[[ -6.5 -26.5  -5.3   8.4  11.0  -4.3  -1.1]
 [ 11.2  24.1   2.4  -7.6  22.4  -0.1  15.0]
 [-45.3  -5.2  -1.2 -10.0 -27.2  11.7 -11.0]
 [ 36.4  -3.0  17.6  11.7  18.7 -18.2  12.5]
 [ -3.7  13.2  51.0  15.8  22.0 -51.7  42.3]
 [-14.8  -0.3  -4.0 -20.4  25.5 -28.7 -14.0]
 [ -5.9 -30.1 -34.3 -14.7  -2.0  -7.4  38.4]
 [-36.4  -1.4  -3.7   2.5 -13.2  -8.5 -45.5]] out -1.4

[[ 63.6 -44.1 -45.0  -2.3 -44.8 -38.5]
 [-21.6  -8.3  -7.4  -6.9  -7.1 -10.2]
 [-19.2  38.6  38.0   7.3  36.9  37.2]
 [ -9.1  27.9  26.3  -3.0  25.3  30.4]
 [ -6.3   7.8   6.7  -6.2   6.7   8.0]
 [  7.1  11.5   9.7  -3.1   9.8  13.7]
 [ 30.2  -1.4  -2.5   6.1  -2.2   1.0]
 [-11.1  -5.7  -5.2  -4.5  -5.5  -6.1]] out -5.7

[[  4.8   4.9   1.3  -1.9  11.3   5.2  20.7  12.3  12.8  12.5  17.9  19.2
   10.4]
 [  3.6  10.7  -3.9  -1.6 -10.6  -8.4 -21.1 -15.9  -4.1 -26.8 -25.7  -3.1
   -2.4]
 [-13.2   2.3   7.0   8.5 -10.0  10.1  11.1  -8.9  -4.8   2.1  -7.8  -8.6
   -3.5]
 [  7.7  -9.1 -14.0  -8.2  -4.3   2.5  -7.6   0.3  -7.6  -2.6   2.8   2.5
   -5.8]
 [-17.2   3.7  27.8  21.2  24.9  11.3  61.5  29.1  24.7  53.9  40.6   8.0
   19.7]] out 3.7

[[ 23.5 -29.8 -12.7  27.8  25.2 -27.2   0.0  13.2]
 [-36.0  18.4  24.1 -31.2   1.5   4.6 -28.0  -0.2]
 [ 29.2 -10.7 -12.8  33.3  31.6 -22.5  -0.5  10.6]
 [ 27.6  19.9  -3.3  29.2  39.9 -12.6  -9.4   7.1]
 [-21.0 -34.2  -3.6 -20.3 -40.4   6.8  13.8  -4.4]
 [ 14.8  17.5   3.9  19.5  45.0 -17.5 -19.2  12.1]
 [  9.2 -51.7 -14.0  12.6  -9.5 -17.2  13.6  10.5]
 [ 17.4  26.8   4.3  18.4  45.0 -10.2 -19.6   6.8]
 [-21.9  39.1  21.4 -22.2  13.9   6.3 -24.9  -3.5]
 [-28.9 -41.6   5.8 -20.1  -8.5 -17.3 -15.2  14.5]
 [ -8.0 -54.7  -7.0   1.7  -7.0 -21.7  -1.8  14.9]
 [  4.7  29.3  -3.8  -8.3 -28.1  33.1  24.8 -20.8]] out 29.3

[[-10.7  12.4  -0.2  11.4  -6.1 -33.6   6.6 -20.6  -0.8]
 [ 20.2  -6.4  -0.2  14.5   0.1 -13.3  11.1 -28.6   3.5]
 [-13.8   7.4  -1.8  -2.3  -3.9  -7.6   1.9 -21.3   1.3]
 [-14.5   9.0  -0.5   4.2   2.1  -5.8  33.3 -11.4  17.1]
 [  2.4   5.1   2.0  11.3  -4.6 -36.6  16.9   9.3   9.8]
 [-18.6 -16.3  -0.2   4.9  38.8 -26.7 -10.5 -11.6 -11.0]
 [ -9.0   1.9   0.0  -7.7  -1.7   3.8 -34.1  24.8 -13.6]
 [ 24.3  -1.2   1.0  -6.1 -17.4  38.4  -3.5  34.0   7.1]
 [-28.1   6.7  -2.8  -9.0  12.5  54.9   1.8   1.0   3.8]
 [ 37.9 -41.6  -0.3  -1.3  28.5  16.2 -20.5 -11.9  -8.9]] out -41.6

[[-54.1  36.4  10.7  -0.6  11.0  12.7]
 [-63.0  28.0   6.2  38.8  17.7  11.5]
 [-59.5  30.0  15.8  37.9 -13.7   7.9]
 [ 21.3   5.0 -12.6  17.9   7.7 -37.2]
 [ 35.9   1.2  -5.5 -11.1  -9.0 -38.5]
 [-11.2 -20.2  14.1 -13.4  20.2   5.0]
 [ 54.5  -7.5 -31.4 -21.0 -19.5 -15.3]] out -7.5
---
[-47.9 -36.2   1.7 -34.1  -8.9] gives -47.9, -8.9

[-14.6  10.6 -66.3  66.2] gives -14.6, 66.2

[[ -1.9 -27.9  -0.3  -0.9]
 [  2.4 -52.3   0.6  -0.6]
 [  2.2  44.9  -1.1   1.2]] gives -1.9, 1.2

[ 65.0 -36.2  28.7  -5.1  47.8  34.1 -21.2] gives 65.0, -21.2

[[-38.4 -37.1   3.4  -7.8 -54.7]
 [ 32.0  57.5  -9.6 -15.1 -34.5]
 [ 30.2 -11.7  -5.4 -10.2 -37.4]] gives -38.4, -37.4

[[  9.3 -10.2 -57.8  -9.2  20.5]
 [  1.0   6.7   7.5  20.3  -1.1]
 [  4.5   2.0  23.5  14.4   6.8]] gives 9.3, 6.8
---
  15.870  -150.516   135.269  -218.005
  13.750  -152.048   125.881  -216.396
  11.364  -153.853   116.766  -214.711
-> 13.750

 -9.097  -14.669    3.532   -2.570    0.513   -3.914   -0.290
-13.127   17.870   -1.946   -3.177   20.639    1.588    6.724
 -9.366  -11.738  -13.871   -9.246    0.037   -7.668   -1.688
-> -13.127

 0.08   0.04   0.12   0.04  -0.05  -0.18
 0.15  -0.05  -0.20   0.12  -0.23  -0.06
-0.05   0.12  -0.07  -0.22  -0.03   0.03
-> 0.15

 0.10   0.14  -0.10   0.08   0.03
 0.11   0.12  -0.12   0.09   0.07
 0.23  -0.09  -0.09  -0.06   0.04
-> 0.11

-11.88    5.49    5.28   -0.96  -17.31   10.40
 20.43  -20.68  -16.03   -5.95   -6.91  -12.87
 13.55   -6.89  -10.82   -3.84   13.41  -16.64
-> 20.43

 0.18  -0.01  -0.15  -0.09   0.21
 0.08   0.14   0.06  -0.03   0.20
 0.11   0.11   0.00  -0.05   0.20
-> 0.08

 10.391  -15.508   -8.625   -2.341
-18.237    2.726    5.622   15.403
 -9.488   -2.523    1.875  -16.318
-> -18.237
---
[-61.3 -58.2 -19.4  -9.2] -19.4

[[ 20.1   4.5   9.1  48.0  16.9  -5.3]
 [-16.5  13.2  30.9  -1.6  28.3   2.1]
 [  4.8 -17.1 -10.3 -30.0 -24.3  23.2]] 16.9

[-58.9  19.1 -27.8 -18.3 -38.3   0.8  13.8] 0.8

[ 20.1 -18.6  48.7 -54.0  18.8   8.7 -49.8] 8.7

[ 15.5  -1.5  61.6  -4.3 -23.2 -10.3] -23.2

[-34.7 -11.1 -44.8  57.5   8.7  30.2] 8.7

[ 61.2  50.1  -2.0  -0.7 -34.1 -60.9] -34.1

[-22.2  38.4 -32.1   0.0  63.5 -19.8 -12.2] -19.8

[-29.1 -47.5  37.3  54.0 -52.0] 54.0
---
[2554 1922 6226 1653 8235 4389 4859] ⇒ 8235, 6226

[-50  33  19  13 -32] ⇒ 33, 19

[ 811  141 -436 -830 -206 -704] ⇒ 811, 141

[167 204 139 197 101  38] ⇒ 204, 197

[5 4 2 6 8] ⇒ 8, 6

[-31   0  28 -12] ⇒ 28, 0

[[79 49 61 16 19 39]
 [94 58 62 84 47 24]
 [76 51 51 61 42 53]] ⇒ 94, 84
